Each row is followed by roughly how far along a hidden order it lies, from 0 to 9. A new part has a new order.
(in the rows, 128 means zero)
[130 127 128 130 133 119 130 124 110 140 131 126 131 129 132 134 121 132
 133 137 123 127 140 114 123 125 125 121 129 129 131 127 125 132 125 129
 107 125 134 129 129 132 131 134 124 122 127 127 136 127 136 133 128 133
 125 126 128 130 130 112 131 124 136 123 129 135 121 124 128 126 124 127
 129 130 126 125 132 128 131 126 126 133 125 132 128 131 129 132  99 129
 135 130 125 130 126 151 128 137 128 113 132 122] : 0
[120 128 127 130 142 131 126 119 155 112 123 128 124 118 114 139 147 127
 115 123 129 127 119 133 138 139 122 139 119 120 130 125 134 143 124 128
 150 107 131 131 117 126 124 147 130 110 114 128 131 138 139 130 127 113
 128 125 124 124 125 202 129 135 120 129 126 137 114 121 138 126 136 128
 130 128 130 128 124 131  98 138 125 110 127 133 130 128 125 129 161 143
 129 114 131 122 115  24 142 149 126 130 126 122] : 4
[137 136 117 121 134 122 123 144  67 157 143 127 138 130 153 118  93 144
 142 136 119 129 166 106 110 118 121 112 143 136 128 120 127  98 106 135
  87 140 141 126 137 134 138 128 123 142 133 122 150 118 117 134 135 150
 123 129 140 135 147   1 123 120 139 119 131 137 147 118 119 131 128 120
 125 128 132 128 136 117 143 119 125 165 122 131 138 132 123 131  31 111
 140 139 123 139 147 187 115 111 122 127 140 137] : 7
[129 127 126 128 130 123 129 125 111 139 131 126 131 130 134 128 123 133
 132 135 125 129 139 119 123 125 126 120 130 129 131 128 125 130 128 130
 110 127 132 130 129 131 130 129 125 127 128 128 129 127 132 130 127 133
 128 128 128 128 129 102 129 126 135 125 129 133 125 125 127 128 126 127
 129 127 125 127 130 127 134 127 127 134 126 130 126 129 130 132 114 127
 133 130 126 130 127 144 125 125 128 120 130 126] : 0
[139 112 173 154  94 110 146 129 161 140 120 124 121 142 131 149 138 100
 139 131 127 119  98 123 129 115 143 129 128 135 116 147 111 143 151 116
 131 178 102 138 151 129 125  95 124 130 152 143 130 120 130 126 120 146
 130 133 116 153 118 175 141 114 130 138 133 101 111 156 117 124 113 139
 128 134 112 124 138 145 171 105 134 128 136 118 112 130 137 117  74 136
 124 149 121 125 129 255 114 142 134  94 128 125] : 9
[130 120 141 137 119 116 135 118 129 138 126 124 128 132 129 141 136 123
 134 137 126 125 126 118 126 124 132 123 126 129 128 135 118 147 139 126
 116 134 124 133 130 130 127 122 124 122 132 133 124 128 139 130 122 131
 129 128 120 135 120 147 136 124 135 128 129 126 114 136 127 125 118 132
 130 131 118 125 131 134 141 120 130 125 130 128 120 130 135 130 119 137
 130 133 124 126 120 173 125 142 133 106 128 120] : 2
[130 127 128 128 126 123 130 128 115 138 131 128 130 130 132 128 121 131
 135 134 127 128 136 120 122 125 128 122 131 131 129 129 125 129 128 129
 115 132 130 129 129 130 130 125 126 129 132 129 130 125 129 131 128 132
 127 127 128 129 129  96 129 126 133 126 129 130 128 128 127 128 124 128
 128 129 125 127 131 127 138 122 128 133 126 128 127 130 130 130 109 126
 131 132 126 130 131 152 124 127 128 120 131 128] : 1
[129 121 133 134 131 112 133 112  93 148 131 124 133 132 136 141 130 133
 139 146 123 126 142 108 120 126 126 115 127 130 134 131 116 148 136 129
  89 123 134 132 130 134 132 130 122 118 130 131 125 126 145 134 122 135
 124 126 121 132 123 113 135 123 143 120 129 138 115 128 127 125 119 129
 131 132 118 123 132 131 135 118 127 134 124 134 122 131 134 137 109 135
 137 134 123 129 121 164 127 147 132 101 131 113] : 1
[131 129 129 130 131 126 128 138 125 130 130 129 128 125 133 131 122 128
 128 124 126 126 131 118 126 125 124 131 133 129 125 125 129 115 118 128
 133 135 129 129 134 129 130 129 127 129 127 128 142 126 124 129 130 132
 128 128 132 131 137 112 127 125 126 129 129 129 132 125 127 129 132 126
 126 130 131 128 131 127 129 124 126 136 127 127 133 130 123 125  87 126
 132 130 127 130 133 128 127 125 124 129 133 133] : 0
[135 136 109 116 138 125 123 139  60 155 144 127 140 130 150 114  94 147
 144 138 121 132 169 109 110 121 121 108 141 134 133 120 128 104 110 136
  85 127 142 123 133 134 138 132 124 140 130 120 139 120 122 134 133 142
 124 129 139 122 146   1 122 123 142 117 130 140 144 115 121 131 128 120
 126 127 132 128 133 116 140 122 124 158 121 132 136 131 126 137  63 110
 138 137 125 140 143 175 118 110 124 129 137 136] : 7
[140 117 147 140 103 108 141 127 100 161 132 123 133 144 148 137 117 122
 153 146 123 124 135 111 114 112 137 109 135 139 126 142 108 140 147 124
  83 164 115 133 148 134 132  99 121 140 153 136 121 114 130 129 122 151
 127 132 123 144 121  66 137 113 145 127 133 112 123 147 113 126 106 132
 128 133 111 123 138 134 181 102 134 146 130 121 115 130 141 128  75 123
 130 153 120 132 133 255 111 126 135  95 132 124] : 8
[141 127 129 125 112 120 132 138  79 158 139 126 137 142 153 113  95 134
 152 140 124 130 153 117 111 113 133 106 141 140 127 132 118 112 131 130
  79 158 123 125 143 132 136 105 123 151 149 128 124 112 116 128 129 149
 127 132 133 132 133   1 128 117 143 123 132 118 147 136 113 130 113 127
 125 128 121 127 136 123 173 110 131 159 127 123 125 129 133 130  71 108
 130 150 122 138 149 255 108 102 128 119 133 139] : 7
[121 129 118 130 157 127 122 126 131 120 128 129 127 113 123 142 140 136
 114 125 124 127 131 119 133 139 114 137 124 120 132 117 135 130 108 132
 143  97 144 131 120 130 129 158 127 104 100 124 148 139 142 136 128 120
 123 121 128 123 139 173 127 133 124 125 126 151 118 110 139 126 142 124
 129 131 135 128 127 126  83 142 121 117 122 138 137 131 119 132 115 143
 139 112 129 125 116   1 142 155 122 127 131 121] : 5
[132 110 171 155  98 115 145 120 192 124 112 126 117 138 119 154 161  96
 127 127 132 119  81 130 140 122 143 139 120 131 117 149 114 159 159 113
 153 167 101 140 142 126 120 101 127 120 145 146 121 127 136 123 117 134
 131 133 111 149 110 241 143 120 123 141 130 101 103 157 125 124 114 141
 130 133 112 125 133 149 155 113 134 114 137 118 110 128 138 116 125 147
 119 138 124 119 116 223 123 150 136  95 123 120] : 9
[141 117 156 145  99 111 141 135 130 153 128 124 127 143 142 137 120 112
 147 136 124 122 119 115 120 111 140 118 133 139 120 143 112 131 145 121
 107 178 107 134 154 131 130  95 122 140 153 139 127 115 124 126 124 151
 130 134 122 148 123  99 136 112 136 132 133 105 126 152 113 127 108 134
 127 132 113 125 139 139 182 101 134 143 133 120 116 130 138 121  59 125
 126 153 121 130 137 255 111 124 133  99 133 130] : 8
[129 121 144 141 119 119 135 125 151 125 122 127 124 131 126 141 143 117
 128 130 129 124 113 126 132 126 133 132 124 128 125 135 123 143 137 123
 136 139 121 132 135 127 126 120 127 122 134 135 128 128 134 128 123 131
 129 128 120 136 121 177 134 126 126 132 129 121 116 137 128 126 123 133
 129 131 122 126 130 136 134 125 130 120 132 125 122 129 132 125 127 138
 126 131 126 124 122 155 128 138 131 113 127 122] : 3
[138 113 161 150 100 104 145 127 134 153 125 124 126 142 140 147 129 109
 141 139 124 121 114 113 122 113 141 119 131 137 120 146 108 146 150 119
 104 175 107 137 152 132 129  97 122 133 152 141 128 118 134 128 121 149
 129 135 117 149 121 113 141 112 139 132 133 108 117 151 116 125 109 136
 129 133 109 123 140 142 177 101 133 137 133 121 114 132 139 123  62 133
 128 152 119 127 130 255 111 141 135  89 131 123] : 8
[142 118 156 146 101 108 142 136 123 154 128 124 128 143 143 138 118 115
 147 137 123 122 120 114 119 112 140 118 135 139 118 143 112 128 143 121
 106 177 110 134 154 132 131  94 122 140 156 138 131 114 125 127 124 152
 128 136 123 146 125  94 137 112 138 132 133 106 128 150 113 126 109 134
 127 132 113 125 140 138 181 101 133 146 134 119 117 131 137 121  52 125
 128 153 119 132 138 255 108 127 132  99 133 130] : 8
[141 125 136 134 115 114 134 140  87 164 139 126 135 141 153 127 101 131
 150 139 120 126 148 106 111 110 132 110 142 140 125 133 115 109 125 128
  83 165 124 130 149 134 137 105 121 146 146 129 141 113 119 131 129 155
 125 132 132 137 137  19 130 115 143 124 133 120 138 135 113 128 116 127
 125 130 120 126 139 127 172 105 128 160 128 124 126 132 131 127  31 115
 135 152 120 136 149 255 109 112 127 110 138 135] : 8
[129 125 128 132 138 117 130 125 112 140 131 126 131 125 136 138 130 132
 132 136 122 126 137 109 123 126 123 121 129 127 130 124 123 131 121 130
 111 125 135 132 132 133 131 136 124 119 123 128 140 128 137 134 127 134
 125 125 127 131 133 118 131 124 133 124 129 139 119 122 128 125 127 127
 129 132 124 125 133 129 128 124 126 131 125 133 128 131 127 132  87 134
 137 128 125 129 122 127 128 143 127 114 133 123] : 0
[120 126 128 132 144 127 126 115 150 117 121 129 124 118 114 143 152 127
 115 128 128 127 118 124 137 138 122 137 120 121 132 124 130 148 126 128
 144 103 137 131 117 128 124 149 129 106 113 130 131 139 145 131 125 117
 127 123 123 124 123 206 131 135 125 128 126 140 110 119 139 124 133 129
 131 131 130 126 124 134  95 138 125 108 125 135 128 129 127 131 165 145
 132 114 129 122 109  25 142 155 129 121 125 115] : 4
[129 128 128 129 130 122 129 131 115 136 131 127 131 128 135 133 124 131
 133 133 125 127 133 117 122 125 124 125 131 130 129 127 125 126 127 130
 116 130 131 129 133 130 130 128 126 127 130 128 134 126 129 131 128 134
 127 129 128 129 132 108 129 124 134 125 129 131 127 126 126 127 126 127
 128 130 128 126 131 127 131 125 127 134 126 131 128 131 127 129  99 128
 133 132 126 129 132 134 125 131 127 120 131 127] : 0
[140 132 122 121 119 123 128 145  74 157 141 127 138 138 153 111  93 140
 147 137 124 131 159 117 110 113 130 109 143 139 127 126 122 103 124 133
  84 152 130 124 140 133 137 111 124 153 144 124 132 113 112 129 133 148
 126 131 137 131 138   1 124 117 141 123 132 124 152 129 114 131 122 123
 125 126 127 128 135 120 165 115 129 162 126 124 131 130 129 129  63 106
 132 146 124 140 151 253 111  96 126 127 135 141] : 7
